Below are the code and all the weights of a small trained network. Each question names an input and a target symbol and asks about switching units off, where a switched-off unit gives its printed mean instead of its output.

import numpy as np


def w(rows, s, z=0):
    codes = np.array(rows[::2]) - 128.0
    scale = np.full(codes.shape[1], s)
    scale[-1] = z or s
    return codes * scale


def norm(h):
    return h / np.sqrt((h * h).mean(-1, keepdims=True) + 1e-5)


def f(y):
    return y / 2 * (1 + np.tanh(0.7978845608 * (y + 0.044715 * y**3)))


def softmax(a):
    e = np.exp(a - a.max(-1, keepdims=True))
    return e / e.sum(-1, keepdims=True)


def log_softmax(a):
    a = a - a.max(-1, keepdims=True)
    return a - np.log(np.exp(a).sum(-1, keepdims=True))


def net(x, mask):
    ids = ['ΘΞΠΣΨαβγδεηλμτφω'.index(c) for c in x.split()]
    T = len(ids)
    res = E[ids] + P[:T]
    r = norm(res)
    for j in range(2):
        rows = slice(4 * j, 4 * j + 4)
        q, k, v = (r @ M[0][rows].T for M in (Q, K, V))
        z = softmax(np.where(np.tri(T) > 0, q @ k.T / 4**0.5, -1e9)) @ v
        o = O[0][rows]
        res = res + np.where(mask[j], z, o[:, -1]) @ o[:, :-1]
    y = f(norm(res) @ A[0][:, :-1].T + A[0][:, -1])
    res = res + np.where(mask[2:6], y, B[0][:, -1]) @ B[0][:, :-1]
    return log_softmax(norm(res)[-1] @ U[:, :-1].T + U[:, -1])


Q, K, V, O, A, B = {}, {}, {}, {}, {}, {}
E = w([
[103,164,105,163],'Θ',
[153,160,133,153],'Ξ',
[195,140,172,114],'Π',
[157,121,123,106],'Σ',
[72,252,82,179],'Ψ',
[188,139,167,109],'α',
[78,154,191,234],'β',
[137,131,132,101],'γ',
[152,105,44,95],'δ',
[38,234,176,142],'ε',
[40,221,138,103],'η',
[117,161,119,150],'λ',
[61,161,214,85],'μ',
[215,98,94,113],'τ',
[172,1,150,143],'φ',
[158,233,86,119],'ω',
],0.017)
P = w([
[123,138,248,160],'0',
[99,137,120,207],'1',
[158,131,204,105],'2',
[60,107,83,164],'3',
[153,84,155,61],'4',
[106,127,94,192],'5',
[158,100,157,81],'6',
[109,124,91,195],'7',
[97,86,162,88],'8',
[82,111,86,181],'9',
],0.012)
Q[0] = w([
[107,141,108,91],'head 1',
[84,212,130,96],'head 1',
[69,109,114,184],'head 1',
[106,104,120,156],'head 1',
[112,144,196,196],'head 2',
[134,92,61,151],'head 2',
[130,104,8,153],'head 2',
[142,109,70,138],'head 2',
],0.016)
K[0] = w([
[102,133,82,81],'head 1',
[104,168,92,100],'head 1',
[3,101,174,209],'head 1',
[116,39,217,167],'head 1',
[66,97,110,175],'head 2',
[194,162,114,139],'head 2',
[245,136,35,222],'head 2',
[232,177,41,106],'head 2',
],0.011)
V[0] = w([
[166,196,95,156],'head 1',
[159,109,155,45],'head 1',
[54,138,184,158],'head 1',
[6,30,118,190],'head 1',
[37,142,175,133],'head 2',
[55,151,184,43],'head 2',
[2,102,59,120],'head 2',
[159,173,98,152],'head 2',
],0.0095)
O[0] = w([
[49,98,22,107,213],'head 1',
[29,69,192,163,92],'head 1',
[143,144,104,95,182],'head 1',
[254,217,191,183,3],'head 1',
[99,72,131,150,208],'head 2',
[71,136,177,140,176],'head 2',
[135,150,179,120,76],'head 2',
[83,252,36,134,165],'head 2',
],0.007,0.0048)
A[0] = w([
[239,95,189,232,94],'neuron 1',
[153,155,2,145,215],'neuron 2',
[44,241,171,118,20],'neuron 3',
[213,89,123,192,3],'neuron 4',
],0.0074,0.0024)
B[0] = w([
[54,68,63,81,136],'neuron 1',
[149,79,165,126,254],'neuron 2',
[161,143,137,77,167],'neuron 3',
[5,142,125,46,115],'neuron 4',
],0.016,0.0058)
U = w([
[138,141,181,103,254],'Θ',
[183,90,137,40,94],'Ξ',
[164,101,125,119,123],'Π',
[63,167,112,226,55],'Σ',
[51,111,95,8,111],'Ψ',
[161,141,117,188,130],'α',
[197,98,136,83,168],'β',
[112,175,126,163,106],'γ',
[117,170,141,144,111],'δ',
[157,164,138,232,120],'ε',
[114,177,86,129,206],'η',
[171,131,134,88,103],'λ',
[123,97,120,174,85],'μ',
[156,137,139,155,108],'τ',
[139,205,131,65,73],'φ',
[112,98,123,201,90],'ω',
],0.014,0.0065)

Each question gives the input, a string of symbols that net reads in full, and the target symbol t.
The units are the heads (4 rows each of Q, K, V and O) and the neurons (one row each of A and B). Each row of codes is followed by its name. A weight is (code - 128) times the scale printed after its matrix; where a second scale follows, it is the last column's (O, A, B and U).
mask holds one flag per unit, heads first, then neurons. A switched-off unit (its flag False) gives its mean, the last column of its rows in O or B, instead of its output. The means were averaged over made-up inputs and are rounded, as every weight is.
A unit's drop is (log p(t) with every unit on - log p(t) with that unit switched off) / (log p(t) with every unit on - log p(t) with every unit switched off).
The circuit of an input: a set's keep is (log p(t) with only the set's units on - log p(t) with every unit switched off) / (log p(t) with every unit on - log p(t) with every unit switched off). Starting from all 6 units, units are removed one at a time, each time the one whose removal leaves the highest keep (on an exact tie, the one counted first), for as long as the keep stays at least 0.8.
units of the circuit, in order: the units of the circuit, biggest drop first
top k neurons: the k neurons with the biggest drops, biggest first
heads that matter: for each layer, one digit per head in row order, 1 if its drop is at least 0.15 and else 0, layers parted by /
drop of u: that unit's drop, to one decimal
input η ω δ μ α τ Π φ, target Ψ: units of the circuit, in order => (neuron 1; neuron 4; head 1)
input Ψ μ Θ, target Θ: units of the circuit, in order => (head 2; head 1)
input μ Ψ Θ, target Θ: top neuron => (neuron 3)
input λ μ μ η μ η η, target Θ: units of the circuit, in order => (head 1; head 2)
input ω ω γ, target Ψ: heads that matter => 10
input Σ γ μ μ, target Θ: heads that matter => 11
input μ ω ω τ γ ε ω Σ, target β: units of the circuit, in order => (head 2; neuron 2)
input Ψ λ ω φ, target Ψ: units of the circuit, in order => (head 1; neuron 1; neuron 4)
input Θ ω Ψ, target Ψ: top 2 neurons => (neuron 3; neuron 2)
input Ξ ω β, target Ψ: units of the circuit, in order => (neuron 1; head 1; head 2; neuron 4)
input β ω Ψ, target Ψ: heads that matter => 11
input Σ ω μ γ μ ω Ξ, target Ψ: heads that matter => 10
input Ξ φ φ Σ ω ω ω, target Ψ: drop of head 2 => 0.0
input δ Ξ γ Σ, target β: units of the circuit, in order => (head 1)
input Ξ β Θ ω ε μ φ ε Ξ η, target φ: drop of head 1 => 0.8
input η Σ Ξ μ η, target Θ: drop of neuron 1 => 0.1
